Here is a tiny trained network, its code and every weight. The questions are about switching its units off for an input and a target symbol, where a switched-off unit gives its printed mean instead of its output.

import numpy as np


def w(rows, s, z=0):
    codes = np.array(rows[::2]) - 128.0
    scale = np.full(codes.shape[1], s)
    scale[-1] = z or s
    return codes * scale


def f(y):
    return y / 2 * (1 + np.tanh(0.7978845608 * (y + 0.044715 * y**3)))


def softmax(a):
    e = np.exp(a - a.max(-1, keepdims=True))
    return e / e.sum(-1, keepdims=True)


def log_softmax(a):
    a = a - a.max(-1, keepdims=True)
    return a - np.log(np.exp(a).sum(-1, keepdims=True))


def net(x, mask):
    ids = ['αβγζηθξσφψ'.index(c) for c in x.split()]
    T = len(ids)
    res = E[ids] + P[:T]
    u = 0
    for l in range(3):
        q, k, v = (res @ M[l].T for M in (Q, K, V))
        z = softmax(np.where(np.tri(T) > 0, q @ k.T / 2**0.5, -1e9)) @ v
        res = res + np.where(mask[u], z, O[l][:, -1]) @ O[l][:, :-1]
        u += 1
        y = f(res @ A[l][:, :-1].T + A[l][:, -1])
        res = res + np.where(mask[u : u + 4], y, B[l][:, -1]) @ B[l][:, :-1]
        u += 4
    return log_softmax(res[-1] @ U[:, :-1].T + U[:, -1])


Q, K, V, O, A, B = {}, {}, {}, {}, {}, {}
E = w([
[35,109,151],'α',
[126,35,116],'β',
[66,92,150],'γ',
[139,70,193],'ζ',
[28,66,65],'η',
[124,33,110],'θ',
[81,91,163],'ξ',
[161,3,104],'σ',
[133,26,109],'φ',
[64,90,144],'ψ',
],0.0068)
P = w([
[158,102,124],'0',
[1,51,145],'1',
[188,89,110],'2',
[33,86,152],'3',
[191,97,89],'4',
[45,95,156],'5',
[202,103,69],'6',
[59,101,157],'7',
[191,116,35],'8',
[61,85,161],'9',
],0.0093)
Q[0] = w([
[106,90,162],'L0H0',
[117,3,94],'L0H0',
],0.032)
K[0] = w([
[161,147,74],'L0H0',
[203,250,70],'L0H0',
],0.025)
V[0] = w([
[61,154,75],'L0H0',
[233,255,167],'L0H0',
],0.0087)
O[0] = w([
[102,210,146,120],'L0H0',
[37,1,190,3],'L0H0',
],0.0064,0.0058)
A[0] = w([
[125,89,155,254],'L0N0',
[248,166,166,94],'L0N1',
[140,94,130,179],'L0N2',
[156,187,122,231],'L0N3',
],0.017,0.0027)
B[0] = w([
[170,196,127,255],'L0N0',
[36,39,129,244],'L0N1',
[154,193,77,207],'L0N2',
[91,3,234,238],'L0N3',
],0.015,0.0018)
Q[1] = w([
[8,141,47],'L1H0',
[251,36,70],'L1H0',
],0.019)
K[1] = w([
[5,88,147],'L1H0',
[236,31,43],'L1H0',
],0.018)
V[1] = w([
[204,158,41],'L1H0',
[113,42,2],'L1H0',
],0.006)
O[1] = w([
[102,84,160,92],'L1H0',
[192,114,254,253],'L1H0',
],0.0085,0.004)
A[1] = w([
[61,153,139,254],'L1N0',
[113,218,179,40],'L1N1',
[38,73,73,82],'L1N2',
[71,248,122,93],'L1N3',
],0.013,0.0031)
B[1] = w([
[112,209,155,248],'L1N0',
[4,110,75,135],'L1N1',
[79,169,124,160],'L1N2',
[162,37,223,251],'L1N3',
],0.018,0.0023)
Q[2] = w([
[201,162,152],'L2H0',
[76,82,8],'L2H0',
],0.014)
K[2] = w([
[254,158,81],'L2H0',
[85,229,203],'L2H0',
],0.0058)
V[2] = w([
[87,32,8],'L2H0',
[110,186,209],'L2H0',
],0.017)
O[2] = w([
[104,17,10,4],'L2H0',
[171,190,213,142],'L2H0',
],0.013,0.0023)
A[2] = w([
[251,144,91,133],'L2N0',
[83,233,51,137],'L2N1',
[90,125,199,161],'L2N2',
[48,131,204,3],'L2N3',
],0.02,0.006)
B[2] = w([
[73,172,4,151],'L2N0',
[18,204,153,139],'L2N1',
[144,171,173,248],'L2N2',
[88,52,59,211],'L2N3',
],0.026,0.017)
U = w([
[104,61,82,14],'α',
[162,190,133,165],'β',
[115,90,109,121],'γ',
[151,105,255,216],'ζ',
[80,168,146,121],'η',
[152,187,125,147],'θ',
[119,85,120,177],'ξ',
[117,153,25,2],'σ',
[160,197,94,157],'φ',
[113,92,111,127],'ψ',
],0.0075,0.0055)

Each question gives the input, a string of symbols that net reads in full, and the target symbol t.
The units are the heads (2 rows each of Q, K, V and O) and the neurons (one row each of A and B). Each row of codes is followed by its name. A weight is (code - 128) times the scale printed after its matrix; where a second scale follows, it is the last column's (O, A, B and U).
mask holds one flag per unit, layer by layer, with each layer's heads first. A switched-off unit (its flag False) gives its mean, the last column of its rows in O or B, instead of its output. The means were averaged over made-up inputs and are rounded, as every weight is.
A unit's drop is (log p(t) with every unit on - log p(t) with that unit switched off) / (log p(t) with every unit on - log p(t) with every unit switched off).
The circuit of an input: a set's keep is (log p(t) with only the set's units on - log p(t) with every unit switched off) / (log p(t) with every unit on - log p(t) with every unit switched off). Starting from the 12 units with the biggest drops (on a tie, the unit counted first), units are removed one at a time, each time the one whose removal leaves the highest keep (on an exact tie, the one counted first), for as long as the keep stays at least 0.8.
units of the circuit, in order: the units of the circuit, biggest drop first
k most important neurons: the k neurons with the biggest drops, biggest first
k most important neurons of layer l: the k neurons of layer l with the biggest drops, biggest first
input ζ ψ σ, target σ: units of the circuit, in order : (L2N0)
input η η ζ η ζ, target σ: 2 most important neurons of layer 2 : (L2N0 L2N2)
input η β γ, target ζ: 4 most important neurons : (L0N1 L2N0 L1N1 L2N2)
input ζ ξ ξ η γ, target φ: 2 most important neurons : (L2N3 L0N0)
input γ η ζ γ η, target σ: units of the circuit, in order : (L0N1 L2N0)
input η σ η η ζ η, target ζ: 3 most important neurons : (L0N3 L0N1 L0N0)
input η γ ξ η η, target φ: units of the circuit, in order : (L2N0 L2N3 L0N1)
input ψ ψ η ζ ζ ξ α, target σ: units of the circuit, in order : (L2N0 L1N1)
input ζ ζ ζ ζ, target ζ: 2 most important neurons : (L1N3 L1N1)
input ξ ζ ξ β η η η ζ θ, target ζ: units of the circuit, in order : (L0N1 L2N3 L2N0)
input η φ β, target ζ: 2 most important neurons : (L0N1 L2N3)
input θ ψ ζ η θ, target σ: 3 most important neurons : (L2N0 L1N0 L0N2)
input η ψ η η, target η: units of the circuit, in order : (L2N1 L1N2)
input γ φ ξ η α, target φ: 2 most important neurons : (L2N0 L2N3)
input ψ ξ η ζ σ η η ξ γ, target ζ: 4 most important neurons : (L0N3 L2N3 L0N0 L2N0)
input η η η ξ ξ η ξ ζ, target ζ: units of the circuit, in order : (L2N0)
input ζ ξ η η η η ξ, target ζ: 4 most important neurons : (L0N1 L2N0 L2N2 L0N3)
input γ η θ η ξ γ σ σ ξ, target α: 2 most important neurons : (L1N0 L0N1)
input η β θ, target ζ: 3 most important neurons : (L0N1 L2N3 L2N0)
input ξ η γ η ξ ψ ψ, target φ: 2 most important neurons of layer 1 : (L1N3 L1N1)
input ζ ζ φ, target σ: 2 most important neurons of layer 2 : (L2N0 L2N2)
input α ζ ζ η η, target σ: most important neuron of layer 1 : (L1N1)
